Below are the code and all the weights of a small trained network. Each question names an input and a class and asks about switching units off, where a switched-off unit gives its printed mean instead of its output.

import numpy as np


def w(rows, s, z=0):
    codes = np.array(rows[::2]) - 128.0
    scale = np.full(codes.shape[1], s)
    scale[-1] = z or s
    return codes * scale


def f(y):
    return y / 2 * (1 + np.tanh(0.7978845608 * (y + 0.044715 * y**3)))


def log_softmax(a):
    a = a - a.max(-1, keepdims=True)
    return a - np.log(np.exp(a).sum(-1, keepdims=True))


def net(x, mask):
    res = np.array(x, float).reshape(1, 8) / 4 @ E
    y = f(res @ A[0][:, :-1].T + A[0][:, -1])
    res = res + np.where(mask, y, B[0][:, -1]) @ B[0][:, :-1]
    return log_softmax(res[-1] @ U[:, :-1].T + U[:, -1])


A, B = {}, {}
E = w([
[97,81,100,213,122,118,47,148,7,255],'x0',
[141,201,132,109,234,87,84,230,104,155],'x1',
[85,60,70,76,199,253,186,169,140,149],'x2',
[131,122,120,127,133,119,125,123,134,127],'x3',
[129,124,125,136,142,123,127,114,134,130],'x4',
[124,123,133,120,129,124,122,130,119,116],'x5',
[112,136,135,135,133,130,132,118,134,137],'x6',
[112,134,138,134,135,132,129,118,124,127],'x7',
],0.0084)
A[0] = w([
[120,124,148,127,128,93,107,145,140,127,123],'n0',
[122,127,125,133,71,136,144,67,126,100,213],'n1',
[121,127,118,162,128,108,112,139,101,157,109],'n2',
[121,129,126,132,146,124,126,152,118,140,119],'n3',
[130,133,140,110,129,138,114,121,111,141,116],'n4',
[166,250,146,109,147,93,127,127,151,86,145],'n5',
[149,153,141,114,144,112,126,132,139,118,140],'n6',
[128,140,118,123,128,124,124,121,103,153,124],'n7',
[113,107,124,143,40,122,147,76,157,91,56],'n8',
[149,142,141,85,129,158,179,115,183,78,228],'n9',
[112,111,108,93,207,188,162,157,152,138,1],'n10',
[118,29,112,148,123,188,137,115,105,164,125],'n11',
[119,135,127,93,126,142,150,123,159,88,167],'n12',
[151,134,130,129,120,141,126,131,116,120,132],'n13',
[140,134,105,104,126,109,133,109,124,135,122],'n14',
[113,127,121,132,182,121,106,191,123,138,219],'n15',
[122,165,135,129,125,78,117,147,139,116,138],'n16',
[135,132,92,116,120,125,120,107,129,131,131],'n17',
[113,177,106,110,192,117,109,188,107,151,79],'n18',
[156,187,140,115,138,103,130,138,141,112,146],'n19',
[143,104,146,136,140,121,129,134,132,119,125],'n20',
[144,169,141,177,55,68,100,90,110,130,131],'n21',
[148,114,109,109,118,128,125,100,122,140,134],'n22',
[121,104,153,142,132,104,126,146,134,126,120],'n23',
[106,105,104,68,207,179,156,157,141,140,211],'n24',
[135,143,126,75,119,157,184,108,198,73,35],'n25',
],0.012,0.0084)
B[0] = w([
[134,127,109,111,123,135,135,125,128,122,146],'n0',
[135,98,152,163,121,124,115,171,145,139,212],'n1',
[196,133,167,125,125,140,134,106,147,115,176],'n2',
[159,132,139,137,113,118,125,125,147,140,144],'n3',
[151,115,118,127,136,126,130,125,147,131,129],'n4',
[14,126,51,97,118,154,160,120,129,131,230],'n5',
[106,134,102,113,112,142,143,134,129,136,156],'n6',
[155,128,144,130,127,138,133,121,136,131,145],'n7',
[199,163,114,101,156,127,119,100,101,138,179],'n8',
[215,179,116,89,148,115,112,84,91,151,244],'n9',
[217,182,107,92,133,113,111,71,89,147,181],'n10',
[9,124,92,121,121,121,155,162,162,98,214],'n11',
[181,145,129,128,132,124,119,110,109,132,186],'n12',
[108,125,136,136,145,120,139,105,141,138,130],'n13',
[119,127,135,138,122,151,133,124,126,140,127],'n14',
[179,144,92,92,127,127,138,104,122,122,228],'n15',
[93,136,88,107,127,135,145,117,131,123,174],'n16',
[113,143,152,136,130,143,139,130,131,125,131],'n17',
[203,120,213,165,128,123,105,114,118,124,198],'n18',
[49,132,80,108,122,131,139,113,127,129,182],'n19',
[119,136,133,126,134,134,132,139,119,136,127],'n20',
[242,122,195,137,153,132,108,137,121,128,238],'n21',
[107,137,147,132,129,144,137,134,135,126,137],'n22',
[144,135,117,124,135,122,129,131,144,130,131],'n23',
[109,83,180,184,104,125,119,163,152,121,249],'n24',
[137,69,206,198,122,121,105,184,148,120,195],'n25',
],0.015,0.012)
U = w([
[165,181,121,76,157,107,115,65,86,144,252],'0',
[130,65,190,203,115,115,104,181,164,118,206],'1',
[5,119,59,97,111,148,189,140,161,103,10],'2',
],0.011,0.00023)

Each question gives the input, the list of numbers given to net, and the class t.
The units are the neurons (one row each of A and B). Each row of codes is followed by its name. A weight is (code - 128) times the scale printed after its matrix; where a second scale follows, it is the last column's (A, B and U).
mask holds one flag per neuron, in row order. A switched-off neuron (its flag False) gives its mean, the last column of its row in B, instead of its output. The means were averaged over made-up inputs and are rounded, as every weight is.
A unit's drop is (log p(t) with every unit on - log p(t) with that unit switched off) / (log p(t) with every unit on - log p(t) with every unit switched off).
The circuit of an input: a set's keep is (log p(t) with only the set's units on - log p(t) with every unit switched off) / (log p(t) with every unit on - log p(t) with every unit switched off). Starting from the 12 units with the biggest drops (on a tie, the unit counted first), units are removed one at a time, each time the one whose removal leaves the highest keep (on an exact tie, the one counted first), for as long as the keep stays at least 0.8.
circuit, biggest first: the units of the circuit, biggest drop first
unit that matters most: the unit with the biggest drop
top k neurons: the k neurons with the biggest drops, biggest first
drop when u is switched off: that unit's drop, to one decimal
input [-4,-5,3,8,0,7,3,5], class 1: unit that matters most => n25
input [3,5,4,-2,7,-2,5,5], class 1: top 2 neurons => (n24, n9)
input [-6,7,0,-2,6,-2,0,7], class 2: top 2 neurons => (n5, n21)
input [5,8,3,4,-7,0,-6,-4], class 1: top 3 neurons => (n24, n9, n18)
input [-6,-3,1,8,4,-8,-7,0], class 1: top 4 neurons => (n25, n1, n15, n10)
input [2,7,2,-7,-8,8,4,-7], class 1: top 3 neurons => (n9, n24, n18)
input [6,8,6,-7,6,-2,-4,-2], class 1: top 2 neurons => (n24, n9)
input [-7,-5,4,-2,-4,1,-6,-8], class 1: top 3 neurons => (n25, n24, n1)
input [7,-1,3,-5,2,0,3,2], class 2: top 2 neurons => (n11, n21)
input [3,4,7,-5,4,-7,-4,-8], class 1: top 2 neurons => (n24, n9)
input [-4,-2,8,0,1,0,2,-8], class 1: top 2 neurons => (n24, n25)
input [-6,-4,8,1,-6,8,-3,-7], class 1: top 2 neurons => (n25, n24)
input [7,-1,1,-5,0,1,8,-6], class 2: drop when n24 is switched off => 0.2
input [-1,5,-6,-6,-6,-1,6,2], class 2: circuit, biggest first => (n5)
input [8,-2,5,2,7,2,2,-2], class 2: drop when n11 is switched off => 0.6
input [3,-5,6,6,-6,5,1,-1], class 2: drop when n11 is switched off => 0.6
